Below is a small trained network, with its code and all its weights. Each question gives an input and a class and asks what happens when units are switched off, that is, made to give their printed mean instead of their output.

import numpy as np


def w(rows, s, z=0):
    codes = np.array(rows[::2]) - 128.0
    scale = np.full(codes.shape[1], s)
    scale[-1] = z or s
    return codes * scale


def f(y):
    return y / 2 * (1 + np.tanh(0.7978845608 * (y + 0.044715 * y**3)))


def log_softmax(a):
    a = a - a.max(-1, keepdims=True)
    return a - np.log(np.exp(a).sum(-1, keepdims=True))


def net(x, mask):
    res = np.array(x, float).reshape(1, 8) / 4 @ E
    y = f(res @ A[0][:, :-1].T + A[0][:, -1])
    res = res + np.where(mask, y, B[0][:, -1]) @ B[0][:, :-1]
    return log_softmax(res[-1] @ U[:, :-1].T + U[:, -1])


A, B = {}, {}
E = w([
[55,243,150,145],'x0',
[128,129,127,127],'x1',
[22,49,43,177],'x2',
[128,128,127,130],'x3',
[128,128,127,128],'x4',
[77,66,224,93],'x5',
[127,129,127,129],'x6',
[153,120,171,254],'x7',
],0.0042)
A[0] = w([
[191,179,18,157,103],'neuron 1',
[108,122,114,140,34],'neuron 2',
[180,155,159,108,59],'neuron 3',
[128,127,121,124,75],'neuron 4',
[157,113,171,238,109],'neuron 5',
[189,164,170,102,90],'neuron 6',
[70,97,79,153,87],'neuron 7',
[79,79,231,101,77],'neuron 8',
[145,125,144,175,65],'neuron 9',
[122,127,107,97,51],'neuron 10',
[226,18,108,112,78],'neuron 11',
[159,142,139,123,62],'neuron 12',
[184,165,165,105,67],'neuron 13',
[163,84,128,122,43],'neuron 14',
[134,130,118,136,238],'neuron 15',
[67,93,71,152,106],'neuron 16',
[94,89,204,107,67],'neuron 17',
[110,116,93,141,154],'neuron 18',
[123,128,140,134,149],'neuron 19',
[179,164,164,110,106],'neuron 20',
[131,124,126,131,18],'neuron 21',
[64,94,75,155,86],'neuron 22',
[49,217,151,146,78],'neuron 23',
[121,121,139,111,46],'neuron 24',
[149,135,98,145,168],'neuron 25',
[64,101,81,159,61],'neuron 26',
[136,131,130,160,161],'neuron 27',
[108,140,67,2,101],'neuron 28',
[128,128,123,107,29],'neuron 29',
[125,132,132,130,166],'neuron 30',
[116,121,108,141,182],'neuron 31',
[48,219,156,143,81],'neuron 32',
[115,118,107,141,71],'neuron 33',
[118,133,121,129,4],'neuron 34',
[149,118,166,231,92],'neuron 35',
[145,139,158,116,86],'neuron 36',
[117,134,102,62,61],'neuron 37',
[127,127,106,69,71],'neuron 38',
[168,164,55,146,70],'neuron 39',
[195,166,172,100,78],'neuron 40',
],0.0092,0.0046)
B[0] = w([
[39,40,134,133,188],'neuron 1',
[132,126,119,177,82],'neuron 2',
[154,119,150,182,115],'neuron 3',
[124,128,122,146,93],'neuron 4',
[83,210,124,126,184],'neuron 5',
[168,120,171,165,150],'neuron 6',
[172,121,166,169,157],'neuron 7',
[46,55,133,142,156],'neuron 8',
[109,158,121,159,101],'neuron 9',
[117,148,116,172,91],'neuron 10',
[188,133,4,144,181],'neuron 11',
[132,121,132,168,94],'neuron 12',
[165,113,159,177,131],'neuron 13',
[129,128,85,168,92],'neuron 14',
[144,134,154,70,254],'neuron 15',
[178,121,179,160,181],'neuron 16',
[67,76,125,152,124],'neuron 17',
[144,123,151,122,169],'neuron 18',
[125,127,129,119,147],'neuron 19',
[162,119,163,149,149],'neuron 20',
[119,128,107,178,73],'neuron 21',
[181,122,171,173,166],'neuron 22',
[170,114,40,144,169],'neuron 23',
[106,122,117,167,83],'neuron 24',
[116,119,138,106,173],'neuron 25',
[176,125,157,187,143],'neuron 26',
[122,144,135,110,163],'neuron 27',
[83,235,135,145,214],'neuron 28',
[115,136,111,176,78],'neuron 29',
[131,128,132,116,164],'neuron 30',
[145,130,146,109,189],'neuron 31',
[168,105,37,138,175],'neuron 32',
[132,125,130,156,99],'neuron 33',
[120,127,105,189,71],'neuron 34',
[93,204,123,139,162],'neuron 35',
[128,117,140,153,108],'neuron 36',
[105,172,119,163,117],'neuron 37',
[112,166,119,158,113],'neuron 38',
[70,78,122,153,127],'neuron 39',
[172,117,175,174,149],'neuron 40',
],0.038,0.0028)
U = w([
[200,115,182,214,81],'0',
[139,131,122,99,254],'1',
[174,115,1,152,66],'2',
[135,132,135,95,174],'3',
[135,128,132,95,147],'4',
[133,129,130,97,143],'5',
[79,217,117,168,60],'6',
[60,51,126,147,61],'7',
],0.0081,0.0051)

Each question gives the input, the list of numbers given to net, and the class t.
The units are the neurons (one row each of A and B). Each row of codes is followed by its name. A weight is (code - 128) times the scale printed after its matrix; where a second scale follows, it is the last column's (A, B and U).
mask holds one flag per neuron, in row order. A switched-off neuron (its flag False) gives its mean, the last column of its row in B, instead of its output. The means were averaged over made-up inputs and are rounded, as every weight is.
A unit's drop is (log p(t) with every unit on - log p(t) with that unit switched off) / (log p(t) with every unit on - log p(t) with every unit switched off).
The circuit of an input: a set's keep is (log p(t) with only the set's units on - log p(t) with every unit switched off) / (log p(t) with every unit on - log p(t) with every unit switched off). Starting from the 12 units with the biggest drops (on a tie, the unit counted first), units are removed one at a time, each time the one whose removal leaves the highest keep (on an exact tie, the one counted first), for as long as the keep stays at least 0.8.
units of the circuit, in order: the units of the circuit, biggest drop first
k most important neurons: the k neurons with the biggest drops, biggest first
drop of u: that unit's drop, to one decimal
input [7,2,1,5,4,4,-4,8], class 6: units of the circuit, in order : [neuron 5]
input [-2,6,-3,-5,1,1,0,8], class 6: 2 most important neurons : [neuron 5; neuron 35]
input [-6,-6,4,4,-4,8,-5,-6], class 7: 2 most important neurons : [neuron 8; neuron 17]
input [-7,-3,8,-7,-1,0,-2,-7], class 0: units of the circuit, in order : [neuron 16; neuron 22]
input [-7,1,8,3,-2,4,7,-8], class 0: units of the circuit, in order : [neuron 16; neuron 22]
input [-5,3,3,7,-2,-8,7,5], class 7: 3 most important neurons : [neuron 1; neuron 39; neuron 28]
input [7,4,-2,-5,2,5,-7,7], class 2: 2 most important neurons : [neuron 32; neuron 23]
input [4,2,1,0,0,-6,-2,5], class 7: 4 most important neurons : [neuron 1; neuron 39; neuron 28; neuron 11]
input [6,-5,-3,7,-4,-8,-3,-1], class 7: 3 most important neurons : [neuron 1; neuron 39; neuron 11]
input [-7,5,2,4,-3,-5,-2,7], class 2: 3 most important neurons : [neuron 11; neuron 28; neuron 14]
input [8,-7,-3,5,2,7,2,0], class 2: units of the circuit, in order : [neuron 32; neuron 23]
input [-6,3,6,7,7,-8,-4,8], class 6: 3 most important neurons : [neuron 5; neuron 35; neuron 9]
input [8,0,8,-4,5,-6,0,4], class 0: 4 most important neurons : [neuron 16; neuron 22; neuron 26; neuron 7]
input [-4,1,-4,4,-3,7,5,-6], class 7: units of the circuit, in order : [neuron 8]
input [-6,6,3,5,3,1,-2,4], class 2: 2 most important neurons : [neuron 11; neuron 28]
input [6,4,4,2,-4,-6,-4,5], class 2: 2 most important neurons : [neuron 23; neuron 32]
input [7,0,6,-6,5,-2,-1,2], class 2: drop of neuron 32 : 0.7
input [-5,-4,-2,-2,-5,-7,0,0], class 7: drop of neuron 1 : 0.9
input [8,3,-1,3,4,-4,-6,3], class 2: drop of neuron 32 : 0.4
input [-1,-6,-3,-3,1,7,2,-8], class 6: units of the circuit, in order : [neuron 28]
